Below is a small trained network, with its code and all its weights. Each question gives an input and a target symbol and asks what happens when units are switched off, that is, made to give their printed mean instead of their output.

import numpy as np


def w(rows, s, z=0):
    codes = np.array(rows[::2]) - 128.0
    scale = np.full(codes.shape[1], s)
    scale[-1] = z or s
    return codes * scale


def softmax(a):
    e = np.exp(a - a.max(-1, keepdims=True))
    return e / e.sum(-1, keepdims=True)


def log_softmax(a):
    a = a - a.max(-1, keepdims=True)
    return a - np.log(np.exp(a).sum(-1, keepdims=True))


def net(x, mask):
    ids = ['αζξπστφψ'.index(c) for c in x.split()]
    T = len(ids)
    res = E[ids] + P[:T]
    u = 0
    for l in range(3):
        r = res
        for j in range(2):
            rows = slice(3 * j, 3 * j + 3)
            q, k, v = (r @ M[l][rows].T for M in (Q, K, V))
            z = softmax(np.where(np.tri(T) > 0, q @ k.T / 3**0.5, -1e9)) @ v
            o = O[l][rows]
            res = res + np.where(mask[u + j], z, o[:, -1]) @ o[:, :-1]
        u += 2
    return log_softmax(res[-1] @ U[:, :-1].T + U[:, -1])


Q, K, V, O = {}, {}, {}, {}
E = w([
[142,117,193,188],'α',
[111,217,71,188],'ζ',
[123,162,209,228],'ξ',
[51,78,60,128],'π',
[250,136,179,137],'σ',
[179,93,185,84],'τ',
[76,142,180,70],'φ',
[224,219,69,142],'ψ',
],0.013)
P = w([
[100,2,176,101],'0',
[121,151,159,133],'1',
[115,154,141,126],'2',
[114,152,128,125],'3',
[117,149,120,124],'4',
[118,148,112,121],'5',
[117,146,104,122],'6',
],0.0087)
Q[0] = w([
[134,59,100,223],'L0H0',
[164,89,146,185],'L0H0',
[78,212,131,188],'L0H0',
[192,146,210,124],'L0H1',
[108,81,182,248],'L0H1',
[56,24,165,130],'L0H1',
],0.017)
K[0] = w([
[179,23,86,214],'L0H0',
[191,114,147,187],'L0H0',
[35,173,136,201],'L0H0',
[249,69,153,110],'L0H1',
[155,6,73,226],'L0H1',
[84,10,116,125],'L0H1',
],0.016)
V[0] = w([
[24,182,161,101],'L0H0',
[114,184,145,109],'L0H0',
[52,69,104,88],'L0H0',
[162,54,61,253],'L0H1',
[107,152,74,61],'L0H1',
[85,77,183,22],'L0H1',
],0.0063)
O[0] = w([
[137,123,208,44,254],'L0H0',
[134,161,160,122,179],'L0H0',
[136,27,161,136,125],'L0H0',
[168,51,195,254,19],'L0H1',
[89,220,114,152,77],'L0H1',
[215,183,26,131,239],'L0H1',
],0.0055,0.0029)
Q[1] = w([
[8,44,157,218],'L1H0',
[158,141,213,155],'L1H0',
[49,107,223,51],'L1H0',
[142,180,20,102],'L1H1',
[62,122,245,129],'L1H1',
[137,178,156,55],'L1H1',
],0.015)
K[1] = w([
[16,102,150,104],'L1H0',
[133,107,212,128],'L1H0',
[112,10,103,113],'L1H0',
[202,181,66,174],'L1H1',
[1,108,135,83],'L1H1',
[121,144,110,64],'L1H1',
],0.02)
V[1] = w([
[163,115,103,170],'L1H0',
[208,84,52,176],'L1H0',
[67,245,156,143],'L1H0',
[59,121,188,116],'L1H1',
[135,118,236,2],'L1H1',
[226,136,93,94],'L1H1',
],0.0079)
O[1] = w([
[171,141,124,124,124],'L1H0',
[213,133,90,130,122],'L1H0',
[50,151,156,43,98],'L1H0',
[140,123,166,195,162],'L1H1',
[254,131,98,203,252],'L1H1',
[165,137,61,65,132],'L1H1',
],0.0083,0.011)
Q[2] = w([
[154,206,143,79],'L2H0',
[100,152,10,127],'L2H0',
[72,170,54,158],'L2H0',
[131,94,93,148],'L2H1',
[158,47,250,143],'L2H1',
[147,166,122,107],'L2H1',
],0.024)
K[2] = w([
[167,193,126,112],'L2H0',
[122,155,50,160],'L2H0',
[72,152,93,177],'L2H0',
[138,118,164,82],'L2H1',
[123,3,101,130],'L2H1',
[140,161,89,134],'L2H1',
],0.026)
V[2] = w([
[52,108,59,254],'L2H0',
[145,112,39,61],'L2H0',
[109,250,115,155],'L2H0',
[122,98,233,110],'L2H1',
[193,252,146,173],'L2H1',
[191,66,89,140],'L2H1',
],0.014)
O[2] = w([
[6,180,87,150,72],'L2H0',
[107,62,103,74,101],'L2H0',
[73,172,230,103,122],'L2H0',
[160,111,67,179,107],'L2H1',
[97,176,74,70,243],'L2H1',
[72,44,141,107,251],'L2H1',
],0.015,0.014)
U = w([
[15,81,168,124,105],'α',
[48,167,142,165,253],'ζ',
[77,88,204,171,8],'ξ',
[29,110,1,148,131],'π',
[133,149,164,187,91],'σ',
[132,180,41,182,74],'τ',
[213,34,187,160,76],'φ',
[144,180,82,35,248],'ψ',
],0.0052,0.0038)

Each question gives the input, a string of symbols that net reads in full, and the target symbol t.
The units are the heads (3 rows each of Q, K, V and O). Each row of codes is followed by its name. A weight is (code - 128) times the scale printed after its matrix; where a second scale follows, it is the last column's (O and U).
mask holds one flag per head, layer by layer. A switched-off head (its flag False) gives its mean, the last column of its rows in O, instead of its output. The means were averaged over made-up inputs and are rounded, as every weight is.
A unit's drop is (log p(t) with every unit on - log p(t) with that unit switched off) / (log p(t) with every unit on - log p(t) with every unit switched off).
The circuit of an input: a set's keep is (log p(t) with only the set's units on - log p(t) with every unit switched off) / (log p(t) with every unit on - log p(t) with every unit switched off). Starting from all 6 units, units are removed one at a time, each time the one whose removal leaves the highest keep (on an exact tie, the one counted first), for as long as the keep stays at least 0.8.
circuit, biggest first: the units of the circuit, biggest drop first
most important unit: the unit with the biggest drop
heads that matter: for each layer, one digit per head in row order, 1 if its drop is at least 0.15 and else 0, layers parted by /
drop of u: that unit's drop, to one decimal
input σ ξ ξ α, target α: circuit, biggest first => [L1H0; L2H1; L1H1]
input φ φ α σ α ξ, target φ: most important unit => L0H1
input φ α α φ φ φ ξ, target φ: circuit, biggest first => [L0H0; L0H1; L2H0]
input τ φ φ φ ξ φ α, target ψ: heads that matter => 01 / 00 / 01
input ξ σ φ ξ, target τ: circuit, biggest first => [L2H0; L1H1; L2H1]
input α α φ φ ξ α ξ, target π: circuit, biggest first => [L2H0; L0H1; L1H0; L2H1]
input π φ σ ξ, target ξ: circuit, biggest first => [L2H1; L1H0; L2H0; L1H1]
input τ φ ζ σ α, target ψ: circuit, biggest first => [L0H1; L0H0; L2H1; L1H1]
input ψ ξ σ ξ, target ζ: heads that matter => 01 / 01 / 10
input ψ φ α φ ξ α ξ, target ζ: circuit, biggest first => [L1H0; L2H0; L0H1; L0H0]
input α φ φ π, target π: heads that matter => 00 / 00 / 10
input ζ φ φ ζ ψ ξ, target σ: circuit, biggest first => [L2H1; L1H1; L2H0]
input ξ φ φ φ φ α, target τ: heads that matter => 00 / 01 / 11
input σ φ α α τ α ξ, target α: most important unit => L1H0
input ψ ξ α, target ζ: heads that matter => 01 / 01 / 10
input ζ φ σ φ ξ, target σ: heads that matter => 11 / 11 / 11
input ξ σ π φ ξ, target τ: heads that matter => 01 / 01 / 11
input σ φ α, target α: heads that matter => 11 / 10 / 01
input σ α φ, target φ: heads that matter => 00 / 01 / 10
input τ α φ, target φ: most important unit => L0H0
input φ σ ψ σ, target ψ: heads that matter => 10 / 01 / 01
input ψ α α α ζ, target ζ: drop of L0H1 => 1.6
input ζ α α, target σ: drop of L2H1 => 1.0
input ξ ζ σ α, target τ: drop of L1H1 => 0.3
input ψ φ ξ φ α α, target ζ: drop of L0H1 => 0.9
